[[  3   2   1   3 -62]
 [ 24  24  23  24 -40]
 [ 39  39  38  39 -25]
 [  9   9   8   9 -55]
 [ 16  16  17  15 -48]
 [ 20  21  19  21 -44]
 [  4   4   2   4 -60]
 [ 25  24  22  25 -40]
 [  7   7   5   8 -57]
 [ 45  44  43  45 -20]
 [ 48  47  46  47 -17]
 [  3   2   2   2 -62]
 [  3   3   2   2 -62]]
Indices start at 1.
The top-right entry -> -62
Find the top-left entry.
A: 3
The bottom-left entry -> 3
Find the entry in row 3 and column 1.
A: 39
The entry directly below 43 is 46
The entry directly above the centre entry -> 19
The entry at row 3, column 2 is 39
Find the entry just right of 44.
A: 43
Find the entry in the bottom-right corner.
A: -62
The entry at row 2, column 1 -> 24
The entry directly below the largest entry is 3
Find the entry at row 2, column 3.
A: 23
The entry directly above 17 -> 8
The entry directly above 19 is 17
The entry directly above the largest entry: 45
The entry just left of -17 -> 47
The entry just right of the centre entry: 4
The entry directly below 44 is 47
Find the entry in row 1 and column 3.
A: 1
Find the entry in row 2 and column 2.
A: 24

[[ 0.057 -0.054 -0.074 -0.130 -0.227 -0.109  0.020  0.037  0.126 -0.078
   0.101]
 [-0.030 -0.053  0.102 -0.176 -0.195 -0.150 -0.094 -0.113  0.096  0.000
   0.018]
 [ 0.057 -0.035  0.195 -0.114 -0.201 -0.168 -0.086 -0.156  0.064 -0.036
   0.030]
 [ 0.000  0.007  0.115 -0.120 -0.152 -0.134 -0.078  0.061 -0.006  0.018
   0.016]
 [-0.028  0.027  0.251 -0.056 -0.124 -0.016  0.082 -0.016  0.043  0.065
  -0.023]
 [-0.033  0.071  0.089 -0.088 -0.176 -0.155 -0.056  0.038  0.094 -0.043
  -0.039]
 [ 0.051 -0.057  0.156 -0.204 -0.008 -0.244  0.079 -0.072  0.106  0.050
   0.061]
 [-0.048 -0.051  0.100 -0.050 -0.185 -0.265  0.051 -0.094 -0.036  0.053
  -0.025]]
Find the entry just right of the smallest entry.
0.051
Find the minimum.
-0.265
The entry just left of -0.168 -> -0.201
The entry just right of the largest entry is -0.056
The entry just left of the largest entry: 0.027

array([[-14.001,  -5.631,   5.462,   4.204,   6.355,  -1.808,   8.420],
       [ 24.668,  15.097,   1.085,   4.492,   9.157,  10.328,   0.094],
       [ -9.443,   5.274,   6.920,   3.440, -14.793,   5.518,   7.827],
       [-12.670,   2.362,   6.099,   2.611, -12.049,   3.824,   8.511],
       [  1.476,  12.083,   1.637,  -0.203, -13.687,   8.352,   3.911],
       [ 12.124,  16.938,   3.605,   2.229, -13.257,  12.347,   2.395]])
Indices start at 1.
What is the smallest entry?
A: -14.793
What is the entry at row 1, column 1?
A: -14.001
The entry directly above 1.085 is 5.462
What is the entry directly above 12.083?
A: 2.362
The entry in the bottom-right corner is 2.395
What is the largest entry?
A: 24.668
The entry at row 2, column 2 -> 15.097
What is the entry in row 3 and column 1?
A: -9.443
The entry in row 3 and column 2 -> 5.274
What is the entry just left of 8.420?
A: -1.808
What is the entry directly above 15.097?
A: -5.631
What is the entry just right of the smallest entry?
A: 5.518
What is the entry just right of -1.808?
A: 8.420
What is the entry directly above 12.347?
A: 8.352
The entry directly above 6.920: 1.085
The entry directly below 4.204 is 4.492
What is the entry directly above 2.229?
A: -0.203
The entry in the bottom-left corner is 12.124
What is the entry just left of 1.637?
A: 12.083
What is the entry directly below the smallest entry?
A: -12.049
The entry just left of 8.352 is -13.687
The bottom entry of the column that holds the smallest entry: -13.257
What is the entry directly above 8.511?
A: 7.827
What is the entry just left of -13.257?
A: 2.229
The entry directly below 12.083 is 16.938
The entry just left of 8.511 is 3.824
What is the entry directly below -9.443?
A: -12.670

a =
1,6,4,8,6,8,4,6
3,5,2,5,2,2,2,3
5,5,6,6,5,3,3,9
3,1,2,0,5,1,5,3
8,5,7,8,8,6,8,3
5,5,8,8,5,4,4,5
7,3,7,5,6,1,4,5
6,4,4,4,4,4,4,5
6,4,3,8,2,7,4,5
Indices start at 1.
Which number is the entry in row 1 and column 2? 6
The entry in row 1 and column 3 is 4
The entry just left of the smallest entry -> 2
Which number is the entry directly above the smallest entry? 6
The entry in row 3 and column 2 is 5
Which number is the entry at row 2, column 1? 3
The entry just left of the largest entry is 3
The entry in the top-right corner is 6
The bottom-right entry: 5
Which number is the largest entry? 9
The entry in the bottom-left corner -> 6
The entry in the top-left corner is 1
The entry directly above the largest entry: 3
Which number is the entry at row 2, column 2? 5
Which number is the top entry of the column that holds the smallest entry? 8
